Questions about the row below.
1) The entry just left of 18.38?
2) The entry just right of -4.49?
3) The first entry?
4) The entry just right of 10.01?
5) The entry just left of the smallest entry?
[ 14.64  10.01   6.86  -4.49   9.55   5.18 -11.03  18.38]
1) -11.03
2) 9.55
3) 14.64
4) 6.86
5) 5.18

Read these off the table that follows. Rows and columns are numbered from 0.
1) Which number is the entry in the top-right corner?
2) Which number is the entry directly above 0.755?
3) Which number is the entry directly below -1.325?
4) Which number is the entry in row 1 and column 0?
5) Which number is the bottom-left entry?
6) Which number is the entry at row 0, column 1?
7) Which number is the entry at row 2, column 0?
8) Which number is the bottom-right entry?
 5.262  -1.853   0.137  -0.658  -2.660
 3.275  -2.325  -0.132  -1.325   1.202
 2.536  -0.141   0.755  -2.389  -0.937
-1.418  -3.437   1.409  -1.878  -1.487
1) -2.660
2) -0.132
3) -2.389
4) 3.275
5) -1.418
6) -1.853
7) 2.536
8) -1.487

Questions about the array below. Counting starts at 0.
1) Which number is the entry in the bottom-left corner?
2) Which number is the entry at row 2, column 0?
3) Which number is the entry just right of -0.663?
4) Which number is the entry directly above 0.247?
5) Which number is the entry in the top-right corner?
6) Which number is the top-left entry?
7) Which number is the bottom-right entry?
8) Which number is the entry at row 1, column 0?
0.341 1.356 0.502 -3.956 0.635 0.161 -0.237 0.325 -0.009 -0.375 1.137 0.586
0.828 0.091 0.247 -1.777 0.416 0.487 0.612 -0.097 -0.159 -0.325 0.249 -0.589
0.689 1.049 0.473 -3.595 0.534 0.427 0.022 0.190 -0.183 -0.414 0.834 0.106
-0.425 -0.844 0.660 5.280 -3.709 1.072 -0.663 0.935 0.863 3.336 -1.746 1.790
-0.388 1.168 -0.475 -2.120 1.240 -0.728 -1.035 -0.238 -0.820 -1.597 0.678 -0.169
-0.467 3.025 0.541 -4.920 0.025 -0.108 -2.292 0.842 -0.453 -0.346 1.421 2.030
0.994 0.886 0.627 -3.786 0.460 0.686 0.377 0.203 -0.087 -0.246 0.806 -0.032
0.222 0.831 0.093 -2.791 0.952 -0.125 -0.073 -0.021 -0.217 -0.815 0.826 -0.052
3.858 -1.626 1.782 -3.539 -0.335 3.063 4.243 0.026 0.863 1.406 -0.049 -1.979
-0.858 -0.955 -1.658 0.618 3.307 -2.089 0.683 -1.427 -0.638 -3.088 0.490 -2.212
0.835 0.653 0.442 -3.139 0.567 0.495 0.406 0.079 -0.113 -0.374 0.683 -0.201
2.376 -2.978 0.549 -0.062 1.022 1.262 4.561 -0.745 1.099 0.375 -0.215 -2.691
-0.024 0.996 -0.205 -2.996 1.485 -0.526 -0.326 -0.206 -0.474 -1.444 0.974 -0.259
1) -0.024
2) 0.689
3) 0.935
4) 0.502
5) 0.586
6) 0.341
7) -0.259
8) 0.828

-0.807 1.832 -0.850 0.909 0.718 -0.344 1.294 0.626 -0.444 -2.144 -3.434
1.778 -0.801 -1.088 0.701 1.516 0.462 1.302 -0.283 -0.027 0.984 1.331
3.071 -2.077 -0.866 -0.278 0.916 0.193 0.632 -1.352 0.912 2.002 3.449
-3.640 2.309 2.702 -0.033 -1.498 -0.472 -1.617 1.033 0.110 -2.174 -2.480
-1.659 1.965 1.723 1.999 1.742 0.908 2.696 0.154 0.723 -6.001 -3.868
1.890 -1.196 -0.583 0.350 1.338 1.052 0.292 -0.075 -0.542 2.469 2.809
Counting starts at 0.
What is the top-left entry? -0.807
The entry just left of 0.984: -0.027
The entry directly below 1.999: 0.350
What is the entry just left of the largest entry? 2.002
What is the top-right entry? -3.434
What is the entry at row 0, column 1? 1.832
What is the entry directly below 1.723? -0.583
The entry directly below 0.193: -0.472
The entry just right of -0.075 is -0.542
The entry in the bottom-left corner -> 1.890
The entry just left of -2.174: 0.110
The smallest entry is -6.001
The entry directly above the largest entry is 1.331
The entry in row 2 and column 0 is 3.071
What is the entry in row 0 and column 2? -0.850
What is the entry just right of 0.350? 1.338
The top entry of the column that holds the smallest entry -> -2.144
The entry just left of 0.292 -> 1.052
The entry directly below the largest entry: -2.480
What is the entry just right of -0.850? 0.909
The entry in row 1 and column 0: 1.778
What is the bottom-right entry? 2.809
What is the entry directly above 2.809? -3.868
What is the entry just right of 2.309? 2.702
What is the entry just right of 1.723? 1.999
The entry just left of -1.498 -> -0.033
The entry directly above 0.916 is 1.516
The entry directly below -1.617 is 2.696
What is the entry in row 2 and column 1? -2.077
What is the entry just right of -0.278? 0.916

Questions about the table below.
1) What is the second entry in reading order?
2) What is the entry just left of 1.205?
3) What is the largest entry?
4) What is the entry just left of 1.290?
((4.472, 3.550, -1.561, 4.624, 2.363, -1.586, -0.742, 1.441, 2.085, 0.125, -0.703, 1.765, 3.861, 1.205), (-1.607, 0.066, 4.043, 0.086, 0.314, 2.704, 2.189, 0.952, 0.336, 1.749, 2.079, 0.241, -1.363, 1.093), (-1.613, 0.063, 4.053, 0.079, 0.313, 2.714, 2.196, 0.954, 0.336, 1.754, 2.086, 0.242, -1.367, 1.095), (1.047, -0.553, -1.438, -1.653, 0.264, 0.603, 0.534, 0.223, 0.506, 0.336, 0.669, 0.966, 1.290, 0.245))
1) 3.550
2) 3.861
3) 4.624
4) 0.966

Questions about the row below.
1) Give the minimum.
2) Give the entry just right of -0.245.
3) Give the entry just left of the smallest entry.
array([ 0.786, -0.245,  2.396, -2.815, -3.615, -2.730,  0.000,  5.324,
        4.045, -6.388, -5.138, -4.047,  1.747,  0.000])
1) -6.388
2) 2.396
3) 4.045
